Each row of numbers stands for one element and depends on some of the facts below. Use the named rows to name the rest.

Some rows with their names:
skubrim: [ 19  -7 -25  -6  30  11  16  19   8  10  -9 -28   2   7  10  -7   1  24
  -3  10 -25 -10  11 -17  17   2  23  20 -16]
moru: [ 11   0 -25  -8  27  20  23  21   9  -2 -17 -22   2   7   5 -13   5  11
  -6   3 -27   2  14 -27   2  -1  20  16  -9]
drupin: [  1  11 -23  -3  -2  -8   1   2  27   1 -31 -37  -4  11  14 -11 -33   8
  -1  15 -29  -5   6 -28  17 -17  22  -2  -1]
flugrupon: [ 46 -17 -20  -3  46  12 -12  18  14  24  -1 -53   5  16  23 -11 -10  40
 -14  18 -26 -11  10  -4  45  -1  27  39 -26]
droplo: [ 36 -20  -3  -1  32  29  12  37  -8 -19  10  -8  17  17   5 -40 -14  -2
 -24  12 -42   1  -9 -33  42   7  31  53 -25]
kodrum: [ -7  -5  17  -8   1  -9   8   9  -6  -1   8  13  20 -12   5   2  -9  11
  -3 -10  -4  -3   7   7  24   6 -11   5   1]
flubre: [-15  -3   1  34  28   5  20  27  23 -58  -2 -51  -8 -25  53 -21 -41  52
   0  31 -31  23  11  16  32 -44 -12  17  -6]
bragu: [  9  -8  19  14  -8 -10   8   8  -1  -7  14  19  36 -22  21   1  16  18
  19  -6 -30   4  21   9  15  14  -9   9   4]
gruti: [-12   6 -12 -11  22  31  59  25  -7 -36 -30  -8   7  10 -10 -21  15 -26
 -18 -12 -38  14  23 -49 -35  -7  22   7   8]
drosafli: [ -8 -11  24   0 -19 -22  -2  10   4 -11   9  14  25 -16  20  -7 -20  21
  -6  -1 -21   2  12   6  20   0  -6   8   1]
gogrus: [-16  -4  30  12 -34 -39  -8   4  25 -28 -11  13  27  -5  11 -11 -55  13
 -24   6 -12  -3  -9  10  20  -8 -13  -2  18]
dudus: [-18  45 -16  14  60  18  54  26   6 -22 -11   0   3 -26  -6  20 -38   6
  10  15  33  -6 -35  -5  40  10 -12  26  22]
lifizi: [ -3 -17  16  -9  -8  -4  14   8   8 -10  21  23  26 -20  11 -11  12  19
  23 -10 -23  -1  24  15  24  -6 -11  10  -6]
zukel: [ -7  -8  14  -9  -5  -8  12   9  -3  -3  14  18  23 -15  10   0   2  17
   7  -4 -13  -1  20   9  20   5 -10   8  -7]
gunon: [ -4  37  -9  31 -17  44   4 -22  30   1  13 -38  -1 -19 -13 -35 -10 -42
  97  12 -16   1  48 -47  83  -9  -5 -17 -59]
fleplupel: [-13  56 -21   9 -11  13 -27 -34   4  21 -22 -42 -13 -34   1   3 -14 -58
  68  23 -41   3  25 -68  82 -33  16  -4 -15]
stogotra: [-17  -3  11 -33   3  -9   8  21 -46   8  25  43  14 -42  14   4  12  18
   0   8  -9   0  28  -3  33  -7 -14  29 -19]
skibinu: [  3 -37  17   4 -13  17  23  -1  45 -23  43  23  35 -19  -7 -20  19  23
  54 -22 -32   2  27  29  26 -19 -11  12  -3]
sodrun: [  2  -5   2 -15   1  -5  21  -2  -2  15 -10   0  18   4   9  13  10  22
   1 -15  -7 -14  23  14  -5   5  16  -1  -3]
nagibrek: [-37 -11  31 -22  56  23   6  18 -24  19  21  -5   4  20  -4  23 -44 -19
  23 -60  10  14 -56  17  44  53 -47 -15  31]

There are 2 kinds of fact about the elements: ε, Π.
ε(gafline, bobrumin); ε(gafline, stugum); ε(fleplupel, loflago); ε(nidras, nabom)
ε(grutras, flubre); ε(grutras, vigas); ε(graple, fopli); ε(flubre, gogrus)
ε(dudus, bigas); ε(dudus, nagibrek); ε(dudus, gotre); ε(stoklen, nagibrek)
ε(lezis, vigas); ε(mazul, fopli); ε(radruros, fopli); ε(radruros, pugukan)
ε(radruros, skude); ε(radruros, filam); ε(radruros, trovul); ε(bobrumin, fograk)
ε(grudru, gosan); ε(trovul, vigas); ε(trovul, nagibrek); ε(fotres, brades)
ε(todon, fopli); ε(todon, nabom); ε(stugum, stoklen); ε(stugum, babral)
ε(tukin, nagibrek); ε(bragu, ludi); ε(drosafli, grudru); ε(drosafli, gogrus)
ε(drosafli, klerekek); ε(sodrin, fopli); ε(gakli, raska); ε(brades, fopli)
ε(brades, nabom); ε(fava, fopli); ε(fava, bragrin); ε(skibinu, plodron)
ε(skibinu, vigas); ε(skibinu, bragu); ε(vumin, stogotra); ε(skatus, fopli)
ε(skatus, paflas); ε(skatus, babral); ε(kodrum, dokluzom); ε(kodrum, dudus)
ε(raska, mazul); ε(muzom, sodrin); ε(muzom, nabom); ε(muzom, klerekek)
ε(denuk, garis); ε(denuk, fopli); ε(skude, fopli); ε(klerekek, fopli)
ε(klerekek, babral); ε(fograk, babral); ε(vigas, fopli); ε(tovik, bigas)
ε(farar, plodron); ε(farar, klerekek); ε(brerak, fopli); ε(brerak, dutrem)
ε(fumom, dregu); ε(gogrus, stoklen); ε(gogrus, drupin); ε(garis, drupin)
ε(brudaru, moklum); ε(truse, fumom); ε(truse, nidras); ε(gunon, mazul)
ε(gunon, vigas); ε(klareve, garis); ε(klareve, grudru); ε(klareve, bigas)
ε(groflus, nagibrek); ε(groflus, grusim); ε(zukel, lifizi); ε(stogotra, moklum)
ε(nagibrek, fopli); ε(klelus, todon); ε(navan, fopli); ε(navan, babral)
ε(taskis, moklum); ε(taskis, sigegi); ε(plebreza, fumom); ε(ravol, garis)
ε(digrol, gogrus); ε(maver, vigas); ε(griki, pugukan); ε(griki, keram)
ε(griki, gemer); ε(branetu, garis); ε(branetu, brudaru); ε(repe, drurik)
ε(repe, fograk); ε(gridruna, garis); ε(gridruna, bragrin); ε(droplo, keram)
ε(togupel, fopli); ε(lifizi, skibinu); ε(ludi, babral); ε(ratror, mazul)
ε(kladrol, mazul); ε(diplol, fopli); ε(diplol, klerekek); ε(diplol, ludi)
ε(babral, fopli); ε(gimeva, fopli); ε(kliveve, fopli); ε(vobri, dregu)
ε(vobri, brades); ε(nese, grutras); ε(nese, skude); ε(dokluzom, plodron)
ε(dokluzom, fopli); ε(dokluzom, tukin); ε(dokluzom, drupin); Π(gafline, garis)
Π(gafline, maver); Π(fleplupel, nasogu); Π(grutras, drurik); Π(grutras, fumom)
Π(fude, gofus); Π(fude, rupul); Π(bigas, plodak); Π(flubre, satra)
Π(skubrim, klimim); Π(dudus, trudradu); Π(dudus, klopo); Π(dudus, gotre)
Π(bragrin, gofus); Π(bragrin, drigram); Π(moklum, fude); Π(gruti, rupul)
Π(drupin, fleplupel); Π(radruros, flugrupon); Π(radruros, loflago); Π(bobrumin, graple)
Π(plidreklu, graple); Π(fotres, moklum); Π(fotres, bobrumin); Π(todon, kliveve)
Π(plutram, klopo); Π(drefle, taskis); Π(tukin, nukosel); Π(tukin, kladrol)
Π(pastum, flubre); Π(pastum, sigegi); Π(klakur, poklom); Π(griskel, muzom)
Π(griskel, graple); Π(griskel, droplo); Π(brupli, drurik); Π(brades, skude)
Π(satra, poklom); Π(satra, nidras); Π(skaskur, flubre); Π(grusim, garis)
Π(grusim, filam); Π(pafu, klareve); Π(pafu, denuk); Π(pafu, droplo)
Π(raska, gofus); Π(klerekek, drosafli); Π(fograk, klimim); Π(fograk, moklum)
Π(zemon, skatus); Π(zemon, gemer); Π(fumom, skude); Π(fumom, maver)
Π(droske, bidila); Π(garis, nasogu); Π(truse, drurik); Π(trudradu, plodak)
Π(trudradu, klopo); Π(trudradu, graple); Π(gunon, nasogu); Π(deklak, klakur)
Π(flugrupon, bidila); Π(moru, raska); Π(skura, zasa); Π(klareve, plodak)
Π(zitok, plodak); Π(zitok, maver); Π(zitok, drurik); Π(stogru, klakur)
Π(stogru, fude); Π(groflus, maver); Π(groflus, drurik); Π(braskupa, grupem)
Π(klopo, nidras); Π(taskis, maver); Π(griki, denuk); Π(griki, klerekek)
Π(gridruna, plodak); Π(droplo, sigegi); Π(droplo, fude); Π(togupel, drefle)
Π(togupel, moklum); Π(filam, rupul); Π(plapidil, trudradu); Π(plapidil, sodrun)
Π(plapidil, graple); Π(plapidil, gemer); Π(plapidil, nidras); Π(babral, nasogu)
Π(gimeva, plebreza); Π(gimeva, flugrupon); Π(nese, filam)

Rows to name:
No name comes twice in this set of rows, the named rows included.
[-26 -13 -11 -46  39  25   9  45 -41  15  24   0 -19  -7  43 -18 -19  17
  31 -26 -45  23 -18 -35  43  15  -7  15  -6] : todon
[-11  13   3  16  73  16  29  18   3  -7   7 -11   6  -8 -44  19 -36 -20
  -8  11  21  -6 -38   5  57  14 -30  36  24] : tukin
[ -2   0  21   1 -10  -6  14  14 -14   2   7   9  22  -7   7  -9  -1  11
   4  -1   5  -8  33   1  20  22 -10   0 -27] : gakli
[ -5  -7 -49  -2  36 -20  32  36  26  35   3 -29 -12  -2 -18 -15   8  35
   0  22 -33  -2  32 -36 -19  13 -26   0  15] : brupli
[ 25  17 -51 -15   5   2  68  28  17  11  -9  13   2 -12  15  -1 -26  33
  38   4   1 -36 -21 -29   6  35  77  22   2] : plidreklu
[ -2  26 -34   0  36  20  51  27  10 -14 -25 -20  -7 -16  34   4  -2  37
  18   5  -7  -3   7 -13  -4  -8  20   9  -2] : plutram
[ 12  73 -24 -26  24  40 -48  48  77 -15 -47  51  31   7  47 -46 -14  53
 -30   4  13   7 -12 -57  34 -22 -65  17  -1] : klareve
[-12 -10   7  -4  19   3  18   3 -10  -3 -14 -26   6  -4  30  20  13  37
  -1  -9  -6   3  34  36  -4 -10   1  -6  -7] : poklom
[  3 -13   1 -15  -2  -2  14  -2  11  11  -9  -2  19   0   6   7  11  21
   2 -18 -15 -11  24  14  -2  -2  12  -1  -1] : plodron
[-10  30  -3 -11 -19   0 -22 -43   0  36 -32 -27   4 -15   1  30   8 -36
  46  -6 -23 -13  35 -21  39 -23  21 -22  -9] : nasogu
[-11 -16  25  -9   3  -2  -2  18 -18  10  18   7  17  -1  40  -2  -6  13
  25 -37 -31  15  -4  -4  18  34 -17 -15   7] : diplol

The same elements again, as new rows of numbers:
Known rows:
drefle: [ 35   9 -22  56  40   4  -5  27   1   6 -19  -7 -29  28 -16  26  29   7
  -1  -5   5 -13  -2 -19  14   5]
taskis: [ 22   9 -15  25  20   3  12  31  19   7 -18 -14 -31  29 -15  19   6 -25
  14 -10  -1   4  23  -6  14   2]
brades: [ 40 -23 -63  55  22  11  -5  -3  42  11 -34  -9 -20  30 -14  30  26  -2
 -28  -5  -6 -18  -2  -4  27 -14]
grupem: [ -4  28 -30  90 -21  27  35  13 -48 -27  58  -8 -14   6  -1  29   0 -15
 -20  -1 -12 -32  -5 -13 -22  50]
ravol: [  8  24 -31  13  31   7  33  21  22  -2 -15  -3 -30  23 -14  21  -6 -25
  -2 -15   0   7  10 -10  18   5]
babral: [ 44 -28  -2  18  -8 -17 -11 -23  40  -3 -19 -25 -14  26  -9  15 -10 -17
  14 -23 -39 -42 107  10  41  -1]
grusim: [ 21  11  18  32   4  -2  25  41  27  20   6  -8 -36  48 -21  22   6 -35
 -20  -5 -23  -2  25  14  17 -33]
skatus: [ 22  35 -21  37  11  -5  -1 -11  14  30   5 -25 -33   0 -23  27  -9 -39
  35   6 -10 -11  14   6  27  11]
farar: [ 14  17 -11  15  11  -2  11  21  14   4  -1  -9 -28  26 -14  20   7 -20
  11  -7   1  -1  17  -3  14  10]
plodron: [ 16  13  -9  21  12  -6  12  28   3   0  -3 -10 -30  25 -14  19  13 -18
   0  -5  -8  -7   5  -4   8  14]
graple: [ 25  15 -48  30  18  -7 -10 -16  16  25  -4 -19 -42   7 -16  17  13 -44
  22  -6 -22 -33 -10  13  31  25]
dregu: [ 17  14 -16  23  13  -3  15  25   2   3 -10 -10 -30  28 -16  19  11 -21
   4  -6  -8  -9  11  -8   4  13]
droplo: [ 10  19  -9  45  35   2  15  32   7  33   4  -8 -29  23 -21  26  17 -29
  13   6   9  -3 -34   8  31  -8]
klelus: [ 22  15 -27  26  23   3  -2  18   7  -4 -13  -1 -29  25 -14  23  21  -2
   2 -15  10  -9  -6  -9  14  13]
radruros: [  3   7 -26  17 -13  -1  17  -1   8  -6  17  -1 -18  29  -8  21   7 -17
 -51  -6 -19 -25   2  12  10  19]
tovik: [ 14   7 -25  18   9   7  27  29  14  21  17   0 -32  30 -17  18  10 -25
  22  -9  -3  13 -13   3  13  14]
mazul: [ 18   3 -58  12  -3  -1  10  -9  18   4 -22 -21 -30  14 -12  22  25 -44
  -9  -8 -18 -24   3  28  45  -3]
gakli: [  2  14 -15 -10   3  -9  21  24  18  -4 -13 -18 -32  23 -11  12  -5 -41
  12  -9 -14  -3  29   2  14  16]
skude: [ 33  -3 -55  66   4  10 -22  -6  38  31 -17 -25 -43  14 -13  21   6 -39
  15  -8 -27 -36  17  13  25  12]
plebreza: [  2  35 -23  59   2  17   7  20 -12  -9  24  -5 -28  12 -10  25   2 -27
  -1  -9 -10 -15   5  -6   2  32]

Which element is each row?
No name comes twice in this set of rows, the named rows included.
[-14  33 -26  39 -48  22  26  16 -14 -30  53  20  -6  37 -10  30  18 -14
 -74 -12 -16 -17 -11  24 -24  40] : braskupa

The same elements again, as new rows of numbers:
Named rows:
drigram: [  3 -17  -8 -22  -5  -4  -9   5  12  12   8   2  -5   5]
gosan: [  1  -6  -6 -19  -5 -14  -3  -5   5  12  10   4  -3   6]
fotres: [  5  -8  -9 -31  -3 -21   6 -19   1  11  12  15  -5  12]
brudaru: [ -1 -18  -2 -27  -8 -16   1 -10   7   9   7  17  -4   9]
gakli: [  2 -14  -4 -28 -10 -15   5  -4   4  10   7  17  -5   9]
zukel: [ -2 -13  -7 -26  -8 -15   2  -8   6  11   9  18  -7   9]
sodrin: [  0 -31 -11 -22   0 -18  -8  -5  -8  16  10  19 -13   6]
klimim: [  3 -15  -8 -22  -4  -6  -8   3  11  12   9   2  -5   6]
fograk: [ 12   7 -12 -26  -7 -30  -4 -13   5  15  10  25 -12  25]
ludi: [  4  -3 -10 -21 -10 -23 -10  -1   9  15   8  26 -12  22]
dokluzom: [ -2 -23 -10 -24  -5 -14  -5 -10   0  13  10  19  -9   4]
plutram: [  8   0 -11 -23  -1 -19   3 -15   1  12  13   2  -3   9]
trudradu: [  5  -8  -9 -23  -3 -12  -3  -5   7  12  11   2  -4   7]
graple: [  1 -40 -13 -26  -1  -9 -14   5   0  17   9  16 -14   6]
stoklen: [  6  -2 -14 -25 -19  -7  -4  -9   3  13  12  29  -6  -6]
gogrus: [ -2 -14  -6 -26 -10 -13  -5 -16   9  10   8  22  -5   5]
plebreza: [-23 -14  21  -7 -29   2  -9   4  -6  11  25  27   6  20]
skaskur: [  8   1 -10 -23  -1 -19   3 -15   1  12  13   2  -3   9]
filam: [  6  -4  -9 -22  -2 -15  -1  -8   4  12  11   2  -4   8]
grupem: [-24  29   6 -10   4   0  -7   3  -4   5 -73  12 -35 -11]

Rows to name:
No name comes twice in this set of rows, the named rows included.
[  5  -3 -10 -22 -13 -19  -9  -4   8  14   8  27 -10  15] : stugum
[  0 -10  -5 -19  -3 -14  -2  -7   5  11   9   3  -2   6] : nabom
[  7   0 -10 -30  -5 -24   7 -20   1  12  13  18  -6  14] : gafline
[  6 -33  -6 -29  -5 -20   6   6 -12  14   6  18 -10   7] : mazul
[ -9 -16 -18 -32  -4  -5   6   3  10  12  15  15 -13  10] : maver
[ -3 -13  -7 -26  -7 -16  -1  -7   6  11   9  18  -8  11] : farar
[ -5  -2 -20 -28 -12  -7   8  -4   2  13  16  23 -11  -1] : trovul
[-12  -8 -16 -28  -4 -12   9  -5   7  12  14  16 -12  12] : skibinu
[-16 -11  13  -5 -18 -17  -6 -12 -30  17  31  28   1  20] : gimeva
[  4 -21 -17 -22 -10 -12  -8  -5 -10  17  12  26 -12  -6] : nagibrek
[ 12 -18  -1 -37 -11 -15  18   5   0   8   5  15  -3  11] : raska
[-18  -2  14  -6 -21 -14  -1 -14 -24  14  31  28   3  21] : radruros
[  3   1 -13 -36  -4 -24  25 -13  -6  11  15  15  -8  14] : gunon

